Here is a tiny trained network, its code and every weight. The questions are about switching its units off for an input and a target symbol, where a switched-off unit gives its printed mean instead of its output.

import numpy as np


def w(rows, s, z=0):
    codes = np.array(rows[::2]) - 128.0
    scale = np.full(codes.shape[1], s)
    scale[-1] = z or s
    return codes * scale


def f(y):
    return y / 2 * (1 + np.tanh(0.7978845608 * (y + 0.044715 * y**3)))


def softmax(a):
    e = np.exp(a - a.max(-1, keepdims=True))
    return e / e.sum(-1, keepdims=True)


def log_softmax(a):
    a = a - a.max(-1, keepdims=True)
    return a - np.log(np.exp(a).sum(-1, keepdims=True))


def net(x, mask):
    ids = ['ΔΩεζηλξπφ'.index(c) for c in x.split()]
    T = len(ids)
    res = E[ids] + P[:T]
    r = res
    for j in range(3):
        rows = slice(3 * j, 3 * j + 3)
        q, k, v = (r @ M[0][rows].T for M in (Q, K, V))
        z = softmax(np.where(np.tri(T) > 0, q @ k.T / 3**0.5, -1e9)) @ v
        o = O[0][rows]
        res = res + np.where(mask[j], z, o[:, -1]) @ o[:, :-1]
    y = f(res @ A[0][:, :-1].T + A[0][:, -1])
    res = res + np.where(mask[3:15], y, B[0][:, -1]) @ B[0][:, :-1]
    return log_softmax(res[-1] @ U[:, :-1].T + U[:, -1])


Q, K, V, O, A, B = {}, {}, {}, {}, {}, {}
E = w([
[132,171,74],'Δ',
[137,162,82],'Ω',
[105,128,119],'ε',
[126,119,69],'ζ',
[166,128,253],'η',
[103,154,104],'λ',
[142,123,138],'ξ',
[11,164,140],'π',
[100,141,132],'φ',
],0.016)
P = w([
[221,3,28],'0',
[125,168,209],'1',
[134,236,146],'2',
[79,42,121],'3',
[129,144,225],'4',
[127,233,156],'5',
[93,66,97],'6',
[149,131,217],'7',
[106,222,172],'8',
[97,84,75],'9',
[145,127,223],'10',
[95,221,182],'11',
[100,105,46],'12',
[154,128,216],'13',
],0.014)
Q[0] = w([
[121,231,105],'H1',
[124,72,172],'H1',
[247,167,67],'H1',
[139,53,46],'H2',
[56,32,33],'H2',
[214,16,68],'H2',
[122,141,213],'H3',
[97,163,156],'H3',
[74,2,120],'H3',
],0.011)
K[0] = w([
[146,145,172],'H1',
[206,161,140],'H1',
[168,83,118],'H1',
[71,131,174],'H2',
[31,184,114],'H2',
[9,193,177],'H2',
[176,112,78],'H3',
[233,178,128],'H3',
[182,95,92],'H3',
],0.013)
V[0] = w([
[162,169,52],'H1',
[160,234,147],'H1',
[249,66,109],'H1',
[160,114,212],'H2',
[89,151,184],'H2',
[224,159,100],'H2',
[141,81,191],'H3',
[22,97,159],'H3',
[106,70,69],'H3',
],0.011)
O[0] = w([
[51,107,104,110],'H1',
[200,152,124,182],'H1',
[141,58,211,1],'H1',
[39,81,134,51],'H2',
[85,255,208,43],'H2',
[250,222,74,151],'H2',
[112,74,127,102],'H3',
[21,123,195,123],'H3',
[187,22,156,136],'H3',
],0.0054,0.0096)
A[0] = w([
[41,160,171,22],'N1',
[87,209,222,154],'N2',
[238,177,114,25],'N3',
[88,128,60,254],'N4',
[176,174,124,97],'N5',
[162,93,182,198],'N6',
[109,41,72,148],'N7',
[5,114,123,148],'N8',
[142,91,86,213],'N9',
[175,129,155,192],'N10',
[196,139,130,40],'N11',
[92,189,172,126],'N12',
],0.013,0.0053)
B[0] = w([
[149,139,93,165],'N1',
[113,103,184,188],'N2',
[72,119,147,255],'N3',
[254,118,91,227],'N4',
[48,137,112,202],'N5',
[167,240,13,157],'N6',
[96,174,205,173],'N7',
[173,90,103,203],'N8',
[129,65,148,179],'N9',
[144,60,110,173],'N10',
[35,85,194,178],'N11',
[75,138,159,176],'N12',
],0.0093,0.012)
U = w([
[58,111,141,92],'Δ',
[67,125,200,34],'Ω',
[192,96,45,48],'ε',
[114,77,117,27],'ζ',
[170,227,108,68],'η',
[95,163,129,116],'λ',
[215,57,146,193],'ξ',
[183,170,245,199],'π',
[183,123,86,254],'φ',
],0.012,0.0061)

Each question gives the input, a string of symbols that net reads in full, and the target symbol t.
The units are the heads (3 rows each of Q, K, V and O) and the neurons (one row each of A and B). Each row of codes is followed by its name. A weight is (code - 128) times the scale printed after its matrix; where a second scale follows, it is the last column's (O, A, B and U).
mask holds one flag per unit, heads first, then neurons. A switched-off unit (its flag False) gives its mean, the last column of its rows in O or B, instead of its output. The means were averaged over made-up inputs and are rounded, as every weight is.
A unit's drop is (log p(t) with every unit on - log p(t) with that unit switched off) / (log p(t) with every unit on - log p(t) with every unit switched off).
The circuit of an input: a set's keep is (log p(t) with only the set's units on - log p(t) with every unit switched off) / (log p(t) with every unit on - log p(t) with every unit switched off). Starting from the 12 units with the biggest drops (on a tie, the unit counted first), units are removed one at a time, each time the one whose removal leaves the highest keep (on an exact tie, the one counted first), for as long as the keep stays at least 0.8.
circuit, biggest first: the units of the circuit, biggest drop first
unit that matters most: the unit with the biggest drop
k most important neurons: the k neurons with the biggest drops, biggest first
which heads matter: for each layer, one digit per head in row order, 1 if its drop is at least 0.15 and else 0, layers parted by /
input η π λ π π ε, target η: circuit, biggest first -> (H1 N11 H3)
input π ζ η Δ π, target π: 2 most important neurons -> (N2 N3)
input Δ Δ π φ ξ ζ π φ Δ, target λ: unit that matters most -> N3
input Ω ζ ζ π ξ ε λ, target ξ: circuit, biggest first -> (N8 N5 N4 H2)
input π Δ η η Δ ζ η π ξ Δ φ Δ ε, target ξ: which heads matter -> 100
input φ π λ π Ω ξ λ π π π ζ φ Ω π, target φ: circuit, biggest first -> (H2 H1)
input Δ π π π φ π π λ π φ ε ξ Δ ε, target Δ: which heads matter -> 010
input Δ π η ξ π π ε λ π ε Ω, target Δ: which heads matter -> 010
input π π π φ ε φ φ Δ, target π: which heads matter -> 011
input ξ π ξ λ φ ε π π π Ω, target ξ: which heads matter -> 011
input λ ξ π Δ Δ π ξ η π π, target ε: which heads matter -> 100
input π π ξ φ π φ ξ η π π φ π η ζ, target π: circuit, biggest first -> (H2 N5)
input π ξ ξ ε π ε ε ζ η Ω, target ξ: circuit, biggest first -> (N8 N4 H2 N5)
input φ ξ Ω π π ξ λ, target ξ: unit that matters most -> N8
input ξ Ω Δ π Δ π π Ω η ζ π η, target Ω: which heads matter -> 000
input π π Δ π π ε Δ φ ε ζ, target ξ: which heads matter -> 001
input π π φ Δ, target ξ: which heads matter -> 001
input π φ ε π ε ζ φ π η ζ Δ Δ ζ, target ξ: which heads matter -> 000
input π Δ φ φ φ η π π η π ξ η, target Ω: circuit, biggest first -> (N4 N12 H3)
input φ Δ η φ Δ π, target η: unit that matters most -> N4
input Δ ξ ξ π η ξ, target Δ: which heads matter -> 010
input Δ ζ π Δ ξ ξ λ Δ, target Δ: which heads matter -> 010
input ξ Δ ζ ξ ζ Ω λ ζ ξ ε, target ξ: circuit, biggest first -> (N6 N5)
input π Δ ε η ε ζ π η Ω φ Δ, target π: which heads matter -> 010
input Δ ε π π ζ π ζ Δ π π λ, target Δ: 2 most important neurons -> (N3 N11)
input Δ φ π φ Δ ζ π ε, target Δ: 4 most important neurons -> (N11 N3 N4 N5)
input ε ζ η η, target φ: which heads matter -> 000
input Ω π φ, target λ: 3 most important neurons -> (N3 N5 N11)
input Δ Δ π φ π ζ Δ λ π ζ Δ π, target η: circuit, biggest first -> (H1)
